Below are the code and all the weights of a small trained network. Each question names an input and a target symbol and asks about switching units off, where a switched-off unit gives its printed mean instead of its output.

import numpy as np


def w(rows, s, z=0):
    codes = np.array(rows[::2]) - 128.0
    scale = np.full(codes.shape[1], s)
    scale[-1] = z or s
    return codes * scale


def norm(h):
    return h / np.sqrt((h * h).mean(-1, keepdims=True) + 1e-5)


def f(y):
    return y / 2 * (1 + np.tanh(0.7978845608 * (y + 0.044715 * y**3)))


def softmax(a):
    e = np.exp(a - a.max(-1, keepdims=True))
    return e / e.sum(-1, keepdims=True)


def log_softmax(a):
    a = a - a.max(-1, keepdims=True)
    return a - np.log(np.exp(a).sum(-1, keepdims=True))


def net(x, mask):
    ids = ['ΘΠΣΩαγδζηλμξτψ'.index(c) for c in x.split()]
    T = len(ids)
    res = E[ids] + P[:T]
    u = 0
    for l in range(2):
        r = norm(res)
        for j in range(3):
            rows = slice(3 * j, 3 * j + 3)
            q, k, v = (r @ M[l][rows].T for M in (Q, K, V))
            z = softmax(np.where(np.tri(T) > 0, q @ k.T / 3**0.5, -1e9)) @ v
            o = O[l][rows]
            res = res + np.where(mask[u + j], z, o[:, -1]) @ o[:, :-1]
        u += 3
        y = f(norm(res) @ A[l][:, :-1].T + A[l][:, -1])
        res = res + np.where(mask[u : u + 4], y, B[l][:, -1]) @ B[l][:, :-1]
        u += 4
    return log_softmax(norm(res)[-1] @ U[:, :-1].T + U[:, -1])


Q, K, V, O, A, B = {}, {}, {}, {}, {}, {}
E = w([
[100,188,134,155,149,127],'Θ',
[2,119,126,139,179,143],'Π',
[146,178,160,131,119,71],'Σ',
[132,108,77,112,161,124],'Ω',
[93,149,104,122,185,161],'α',
[133,104,99,184,193,101],'γ',
[157,103,97,147,121,111],'δ',
[41,70,63,156,121,81],'ζ',
[123,176,120,100,149,139],'η',
[138,135,142,191,66,96],'λ',
[60,190,134,121,95,142],'μ',
[79,94,70,99,134,144],'ξ',
[146,140,127,118,47,147],'τ',
[109,195,251,50,208,70],'ψ',
],0.0067)
P = w([
[189,89,197,124,113,213],'0',
[139,155,236,254,90,143],'1',
[170,171,68,98,109,135],'2',
[105,174,159,238,79,133],'3',
[171,196,3,107,90,141],'4',
[88,136,177,235,95,133],'5',
],0.0043)
Q[0] = w([
[107,198,23,215,84,108],'L0H1',
[94,112,56,196,110,168],'L0H1',
[87,161,161,101,94,86],'L0H1',
[133,137,176,241,135,181],'L0H2',
[177,71,142,49,115,129],'L0H2',
[164,152,104,164,85,181],'L0H2',
[107,85,152,75,245,58],'L0H3',
[123,228,96,56,153,1],'L0H3',
[94,114,104,217,97,188],'L0H3',
],0.0058)
K[0] = w([
[98,187,35,132,136,95],'L0H1',
[135,164,43,127,109,169],'L0H1',
[80,137,163,118,140,108],'L0H1',
[156,167,200,166,121,126],'L0H2',
[97,131,66,122,126,185],'L0H2',
[162,146,140,150,100,191],'L0H2',
[166,124,102,136,75,196],'L0H3',
[134,170,3,152,123,129],'L0H3',
[134,103,181,75,188,107],'L0H3',
],0.0065)
V[0] = w([
[91,192,43,223,92,151],'L0H1',
[112,163,160,4,218,22],'L0H1',
[151,145,156,136,139,135],'L0H1',
[146,87,143,95,114,192],'L0H2',
[137,91,192,158,85,159],'L0H2',
[155,165,140,157,174,100],'L0H2',
[165,150,117,124,189,73],'L0H3',
[192,211,104,18,173,90],'L0H3',
[132,159,63,121,68,158],'L0H3',
],0.0028)
O[0] = w([
[154,111,252,164,125,135,197],'L0H1',
[126,95,73,129,119,200,52],'L0H1',
[103,108,129,102,127,132,178],'L0H1',
[137,128,153,81,150,91,136],'L0H2',
[104,82,195,116,179,127,252],'L0H2',
[107,98,133,137,90,144,183],'L0H2',
[162,137,166,135,150,132,94],'L0H3',
[170,183,178,137,119,100,120],'L0H3',
[91,138,108,136,138,123,99],'L0H3',
],0.0039,0.0011)
A[0] = w([
[133,191,196,103,131,108,224],'L0N1',
[64,112,162,148,163,74,69],'L0N2',
[147,140,39,179,102,179,4],'L0N3',
[254,79,110,169,28,145,59],'L0N4',
],0.0055,0.0014)
B[0] = w([
[162,55,45,183,82,166,254],'L0N1',
[250,255,184,125,48,156,166],'L0N2',
[98,255,191,165,143,81,129],'L0N3',
[28,144,123,44,180,36,171],'L0N4',
],0.0037,0.0036)
Q[1] = w([
[101,129,37,130,144,101],'L1H1',
[115,109,79,129,114,148],'L1H1',
[169,163,52,65,145,97],'L1H1',
[129,121,227,150,107,155],'L1H2',
[103,113,159,156,137,145],'L1H2',
[134,104,177,145,120,112],'L1H2',
[98,143,142,95,121,127],'L1H3',
[139,157,4,88,147,103],'L1H3',
[96,165,117,150,129,145],'L1H3',
],0.014)
K[1] = w([
[80,229,81,194,122,86],'L1H1',
[94,151,128,168,126,134],'L1H1',
[147,254,129,150,113,90],'L1H1',
[153,25,152,105,115,178],'L1H2',
[146,24,102,115,128,163],'L1H2',
[121,58,149,123,144,146],'L1H2',
[107,170,183,110,127,155],'L1H3',
[109,243,104,177,135,78],'L1H3',
[84,156,95,139,125,168],'L1H3',
],0.012)
V[1] = w([
[155,174,153,12,155,188],'L1H1',
[147,180,188,97,160,117],'L1H1',
[167,129,148,119,225,112],'L1H1',
[134,117,90,191,191,175],'L1H2',
[107,114,55,50,136,158],'L1H2',
[196,169,168,140,184,112],'L1H2',
[118,108,106,170,183,114],'L1H3',
[58,185,126,153,126,209],'L1H3',
[1,123,183,107,173,105],'L1H3',
],0.0088)
O[1] = w([
[194,70,96,55,149,139,253],'L1H1',
[193,52,175,66,158,76,163],'L1H1',
[154,130,152,91,240,91,142],'L1H1',
[115,133,145,238,219,195,93],'L1H2',
[71,154,34,78,126,198,166],'L1H2',
[198,113,168,92,220,82,129],'L1H2',
[71,156,166,159,206,129,80],'L1H3',
[115,3,180,109,110,175,134],'L1H3',
[20,74,156,49,119,52,130],'L1H3',
],0.0067,0.0046)
A[1] = w([
[60,109,62,79,137,124,55],'L1N1',
[48,79,52,163,82,211,106],'L1N2',
[171,113,92,95,254,214,35],'L1N3',
[69,63,165,117,136,134,5],'L1N4',
],0.008,0.0021)
B[1] = w([
[191,255,132,162,211,158,170],'L1N1',
[223,111,192,38,250,179,244],'L1N2',
[46,64,59,196,23,31,255],'L1N3',
[93,171,192,75,102,50,125],'L1N4',
],0.0054,0.0045)
U = w([
[182,99,188,214,113,183,186],'Θ',
[39,70,213,71,149,151,74],'Π',
[217,227,107,161,106,127,60],'Σ',
[72,142,12,147,156,88,92],'Ω',
[48,25,100,169,143,130,123],'α',
[109,164,166,182,226,81,152],'γ',
[86,217,126,63,187,59,3],'δ',
[25,168,134,165,106,186,203],'ζ',
[162,79,33,179,94,180,49],'η',
[92,151,177,153,60,45,165],'λ',
[154,73,181,115,52,231,83],'μ',
[120,167,89,77,201,215,173],'ξ',
[120,162,76,40,28,149,96],'τ',
[216,78,140,72,164,78,179],'ψ',
],0.011,0.0031)

Each question gives the input, a string of symbols that net reads in full, and the target symbol t.
The units are the heads (3 rows each of Q, K, V and O) and the neurons (one row each of A and B). Each row of codes is followed by its name. A weight is (code - 128) times the scale printed after its matrix; where a second scale follows, it is the last column's (O, A, B and U).
mask holds one flag per unit, layer by layer, with each layer's heads first. A switched-off unit (its flag False) gives its mean, the last column of its rows in O or B, instead of its output. The means were averaged over made-up inputs and are rounded, as every weight is.
A unit's drop is (log p(t) with every unit on - log p(t) with that unit switched off) / (log p(t) with every unit on - log p(t) with every unit switched off).
The circuit of an input: a set's keep is (log p(t) with only the set's units on - log p(t) with every unit switched off) / (log p(t) with every unit on - log p(t) with every unit switched off). Starting from the 12 units with the biggest drops (on a tie, the unit counted first), units are removed one at a time, each time the one whose removal leaves the highest keep (on an exact tie, the one counted first), for as long as the keep stays at least 0.8.
circuit, biggest first: the units of the circuit, biggest drop first
k most important neurons: the k neurons with the biggest drops, biggest first
which heads matter: for each layer, one digit per head in row order, 1 if its drop is at least 0.15 and else 0, layers parted by /
input ψ ψ Ω, target Ω: 4 most important neurons => (L1N3 L0N2 L0N1 L0N3)
input ζ ψ Θ ψ, target ζ: which heads matter => 001 / 100
input ξ ψ λ Θ, target ξ: 2 most important neurons => (L1N2 L0N1)
input Π λ ξ Π η ξ, target Π: circuit, biggest first => (L1H3 L1N4)
input Σ ζ λ δ, target Σ: circuit, biggest first => (L1H3 L0N1)
input ξ λ ψ ψ Θ τ, target ξ: which heads matter => 000 / 010
input τ ψ Ω λ τ λ, target τ: circuit, biggest first => (L0N4 L1H2)
input Ω γ ψ ψ λ ψ, target Ω: circuit, biggest first => (L1N3 L1H2 L0H1)
input Π τ Θ Σ τ η, target Π: circuit, biggest first => (L1H3)
input ψ Σ ψ Π, target ψ: which heads matter => 000 / 100
input ξ α η, target η: which heads matter => 000 / 001
input ξ γ ξ τ Π τ, target ξ: circuit, biggest first => (L1H2 L1N2)
input α γ δ ξ, target α: which heads matter => 100 / 111
input λ γ ξ Ω α ξ, target λ: which heads matter => 110 / 010
input ξ ψ τ Π, target ξ: circuit, biggest first => (L1N2 L1H2)
input τ λ ψ ψ Σ Π, target τ: circuit, biggest first => (L1H2 L0N4)
input Π μ ψ ζ τ τ, target Π: circuit, biggest first => (L1H3)
input η λ μ λ, target η: which heads matter => 100 / 111
input τ Ω α, target α: which heads matter => 000 / 001
input Θ ψ ψ ψ, target Θ: which heads matter => 000 / 010
input ζ ψ η ξ ψ γ, target ζ: circuit, biggest first => (L1H1)
input γ λ Θ ψ ψ γ, target γ: which heads matter => 000 / 000
input ζ Θ ξ ξ, target ζ: which heads matter => 001 / 100
input ψ τ τ τ ψ ζ, target ψ: 2 most important neurons => (L0N2 L0N1)
input ψ ψ α, target α: 2 most important neurons => (L1N3 L0N2)
input Ω τ τ ψ, target Ω: which heads matter => 000 / 010
input ψ ξ ψ ξ γ ζ, target ψ: which heads matter => 100 / 000
